Here is a tiny trained network, its code and every weight. The questions are about switching its units off for an input and a class, where a switched-off unit gives its printed mean instead of its output.

import numpy as np


def w(rows, s, z=0):
    codes = np.array(rows[::2]) - 128.0
    scale = np.full(codes.shape[1], s)
    scale[-1] = z or s
    return codes * scale


def f(y):
    return np.maximum(y, 0)


def log_softmax(a):
    a = a - a.max(-1, keepdims=True)
    return a - np.log(np.exp(a).sum(-1, keepdims=True))


def net(x, mask):
    res = np.array(x, float).reshape(1, 4) / 4 @ E
    y = f(res @ A[0][:, :-1].T + A[0][:, -1])
    res = res + np.where(mask, y, B[0][:, -1]) @ B[0][:, :-1]
    return log_softmax(res[-1] @ U[:, :-1].T + U[:, -1])


A, B = {}, {}
E = w([
[221,143,166,141,54,209,13],'x0',
[103,148,190,187,119,188,186],'x1',
[49,225,87,55,56,135,139],'x2',
[144,128,9,179,116,185,123],'x3',
],0.012)
A[0] = w([
[167,56,183,88,226,110,137,115],'N1',
[85,92,91,164,212,68,221,19],'N2',
[105,130,186,221,132,219,235,27],'N3',
[160,95,99,160,228,136,145,48],'N4',
[154,96,5,203,138,166,145,3],'N5',
[186,87,59,92,178,54,96,51],'N6',
[198,98,135,214,143,123,89,23],'N7',
],0.011,0.0036)
B[0] = w([
[51,150,118,178,79,87,168,219],'N1',
[181,81,164,97,80,250,111,249],'N2',
[140,112,67,122,227,56,38,241],'N3',
[135,218,41,93,45,114,158,196],'N4',
[75,90,231,146,68,21,140,234],'N5',
[178,140,97,159,229,99,50,202],'N6',
[124,205,151,80,162,234,194,227],'N7',
],0.011,0.013)
U = w([
[175,147,49,110,218,109,57,250],'0',
[201,116,147,132,84,253,90,48],'1',
[107,141,221,129,100,53,159,132],'2',
[92,241,39,87,110,166,173,72],'3',
],0.011,0.0014)

Each question gives the input, the list of numbers given to net, and the class t.
The units are the neurons (one row each of A and B). Each row of codes is followed by its name. A weight is (code - 128) times the scale printed after its matrix; where a second scale follows, it is the last column's (A, B and U).
mask holds one flag per neuron, in row order. A switched-off neuron (its flag False) gives its mean, the last column of its row in B, instead of its output. The means were averaged over made-up inputs and are rounded, as every weight is.
A unit's drop is (log p(t) with every unit on - log p(t) with that unit switched off) / (log p(t) with every unit on - log p(t) with every unit switched off).
The circuit of an input: a set's keep is (log p(t) with only the set's units on - log p(t) with every unit switched off) / (log p(t) with every unit on - log p(t) with every unit switched off). Starting from all 7 units, units are removed one at a time, each time the one whose removal leaves the highest keep (on an exact tie, the one counted first), for as long as the keep stays at least 0.8.
units of the circuit, in order: the units of the circuit, biggest drop first
unit that matters most: the unit with the biggest drop
k most important neurons: the k neurons with the biggest drops, biggest first
drop when u is switched off: that unit's drop, to one decimal
input [-6,-5,-8,6], class 3: units of the circuit, in order => (N4)
input [0,-1,-7,-5], class 3: units of the circuit, in order => (N5 N4 N1)
input [-6,7,2,-5], class 0: 3 most important neurons => (N3 N5 N7)
input [2,6,-3,7], class 2: 2 most important neurons => (N5 N6)
input [5,7,7,7], class 0: units of the circuit, in order => (N3 N7)
input [5,-1,-6,-3], class 3: units of the circuit, in order => (N2 N1 N7)
input [-7,7,-6,-3], class 0: 2 most important neurons => (N3 N7)
input [-5,-3,-6,1], class 3: 2 most important neurons => (N4 N1)
input [-7,-1,-1,-5], class 1: 2 most important neurons => (N2 N5)
input [-6,-4,-5,7], class 2: 2 most important neurons => (N5 N1)
input [5,7,7,-5], class 0: 2 most important neurons => (N5 N2)
input [0,-4,-7,2], class 3: 4 most important neurons => (N4 N7 N3 N1)
input [-3,3,-1,-3], class 0: 2 most important neurons => (N5 N3)
input [4,-1,-5,-1], class 3: unit that matters most => N2
input [5,2,0,6], class 2: 2 most important neurons => (N5 N2)
input [-4,-3,3,0], class 1: 2 most important neurons => (N3 N2)
input [-6,8,1,4], class 0: drop when N3 is switched off => 2.1
input [-8,-1,2,0], class 1: drop when N2 is switched off => 0.7
input [-7,1,-6,6], class 1: drop when N2 is switched off => 3.2
input [-2,-3,2,2], class 0: units of the circuit, in order => (N7)
